Below are the code and all the weights of a small trained network. Each question names an input and a class and asks about switching units off, where a switched-off unit gives its printed mean instead of its output.

import numpy as np


def w(rows, s, z=0):
    codes = np.array(rows[::2]) - 128.0
    scale = np.full(codes.shape[1], s)
    scale[-1] = z or s
    return codes * scale


def norm(h):
    return h / np.sqrt((h * h).mean(-1, keepdims=True) + 1e-5)


def f(y):
    return np.maximum(y, 0)


def log_softmax(a):
    a = a - a.max(-1, keepdims=True)
    return a - np.log(np.exp(a).sum(-1, keepdims=True))


def net(x, mask):
    res = np.array(x, float).reshape(1, 6) / 4 @ E
    u = 0
    for l in range(3):
        y = f(norm(res) @ A[l][:, :-1].T + A[l][:, -1])
        res = res + np.where(mask[u : u + 4], y, B[l][:, -1]) @ B[l][:, :-1]
        u += 4
    return log_softmax(norm(res)[-1] @ U[:, :-1].T + U[:, -1])


A, B = {}, {}
E = w([
[101,120,135,123,139,130,122,132,160,168],'x0',
[203,119,114,140,193,153,168,146,246,82],'x1',
[111,35,243,101,62,192,103,113,119,60],'x2',
[170,146,197,254,108,121,78,74,115,141],'x3',
[123,141,149,122,155,118,137,129,111,108],'x4',
[115,123,132,133,147,152,133,145,129,142],'x5',
],0.013)
A[0] = w([
[151,91,197,94,110,143,118,141,140,93,31],'0.n1',
[127,79,177,111,108,150,142,114,143,89,2],'0.n2',
[44,107,171,90,52,150,75,124,26,137,133],'0.n3',
[70,168,98,122,101,96,109,122,4,195,137],'0.n4',
],0.016,0.0047)
B[0] = w([
[35,123,77,157,108,153,105,99,152,127,178],'0.n1',
[106,114,108,132,117,170,56,151,160,99,172],'0.n2',
[181,80,141,93,150,22,182,63,30,188,249],'0.n3',
[70,109,116,165,122,248,56,163,234,19,249],'0.n4',
],0.011,0.017)
A[1] = w([
[88,96,39,2,158,128,152,150,139,88,250],'1.n1',
[228,168,92,128,177,84,195,122,157,147,243],'1.n2',
[143,134,124,229,189,107,107,95,160,123,59],'1.n3',
[98,88,136,141,105,195,100,130,168,47,11],'1.n4',
],0.019,0.0015)
B[1] = w([
[129,79,71,86,73,187,247,203,168,80,233],'1.n1',
[206,151,126,120,169,54,171,147,172,206,194],'1.n2',
[142,163,124,109,187,125,72,104,26,81,202],'1.n3',
[111,156,62,160,136,162,55,131,169,127,251],'1.n4',
],0.014,0.022)
A[2] = w([
[92,125,197,21,87,144,211,189,103,103,25],'2.n1',
[204,112,190,66,92,117,217,207,136,109,1],'2.n2',
[65,92,183,150,134,176,147,103,217,106,72],'2.n3',
[137,92,162,253,107,128,56,78,133,126,105],'2.n4',
],0.02,0.0021)
B[2] = w([
[195,129,65,168,202,115,41,93,5,116,205],'2.n1',
[42,109,233,82,68,86,121,111,189,215,216],'2.n2',
[183,134,117,105,157,132,139,183,89,39,197],'2.n3',
[89,213,216,155,101,126,155,123,167,183,247],'2.n4',
],0.015,0.014)
U = w([
[112,78,16,101,89,206,146,177,194,51,251],'0',
[94,247,148,203,133,180,13,89,174,113,167],'1',
[178,118,84,47,134,76,220,182,237,210,102],'2',
[251,207,125,151,237,50,117,111,125,154,65],'3',
[114,9,89,68,78,123,135,81,37,127,22],'4',
[101,132,242,175,69,95,162,26,95,176,103],'5',
],0.011,0.0021)

Each question gives the input, the list of numbers given to net, and the class t.
The units are the neurons (one row each of A and B). Each row of codes is followed by its name. A weight is (code - 128) times the scale printed after its matrix; where a second scale follows, it is the last column's (A, B and U).
mask holds one flag per neuron, layer by layer. A switched-off neuron (its flag False) gives its mean, the last column of its row in B, instead of its output. The means were averaged over made-up inputs and are rounded, as every weight is.
A unit's drop is (log p(t) with every unit on - log p(t) with that unit switched off) / (log p(t) with every unit on - log p(t) with every unit switched off).
The circuit of an input: a set's keep is (log p(t) with only the set's units on - log p(t) with every unit switched off) / (log p(t) with every unit on - log p(t) with every unit switched off). Starting from all 12 units, units are removed one at a time, each time the one whose removal leaves the highest keep (on an exact tie, the one counted first), for as long as the keep stays at least 0.8.
units of the circuit, in order: the units of the circuit, biggest drop first
most important unit: the unit with the biggest drop
k most important neurons: the k neurons with the biggest drops, biggest first
k most important neurons of layer l: the k neurons of layer l with the biggest drops, biggest first
input [-4,0,1,5,0,0], class 5: 2 most important neurons => [0.n4, 1.n1]
input [0,0,5,8,-6,4], class 5: units of the circuit, in order => [0.n4]
input [7,-3,3,-8,-7,8], class 4: 2 most important neurons => [2.n1, 0.n3]
input [5,-4,4,3,2,0], class 5: 2 most important neurons => [0.n3, 1.n1]
input [2,-8,5,-8,7,6], class 4: 2 most important neurons => [0.n3, 2.n1]
input [-2,-2,3,3,-8,0], class 5: units of the circuit, in order => [0.n3, 1.n1]
input [3,-1,4,-1,-8,1], class 4: 2 most important neurons => [0.n3, 0.n4]
input [2,-5,3,1,4,-6], class 5: units of the circuit, in order => [0.n3, 1.n1]
input [-2,3,0,-7,-8,2], class 2: 2 most important neurons => [0.n4, 2.n2]
input [1,-3,7,5,0,2], class 5: 2 most important neurons => [0.n3, 1.n1]
input [7,0,5,-3,5,-8], class 4: 3 most important neurons => [0.n4, 0.n3, 1.n4]
input [4,5,2,2,-7,2], class 1: 2 most important neurons => [1.n1, 0.n3]
input [-5,1,-1,2,-4,-3], class 3: 3 most important neurons => [0.n4, 1.n1, 0.n3]
input [0,8,-5,-1,1,-4], class 2: units of the circuit, in order => [0.n4, 2.n2, 1.n4]
input [-2,-3,3,3,-1,-3], class 5: most important unit => 0.n3
input [8,0,6,-4,-2,-6], class 4: 2 most important neurons of layer 0 => [0.n4, 0.n3]
input [1,6,-6,-1,4,-5], class 2: 2 most important neurons of layer 2 => [2.n2, 2.n1]
input [2,3,0,-1,7,0], class 2: 3 most important neurons of layer 0 => [0.n4, 0.n2, 0.n1]
input [4,-3,8,7,-5,5], class 5: 2 most important neurons of layer 0 => [0.n3, 0.n4]
input [-7,3,2,1,0,3], class 1: most important unit => 1.n1
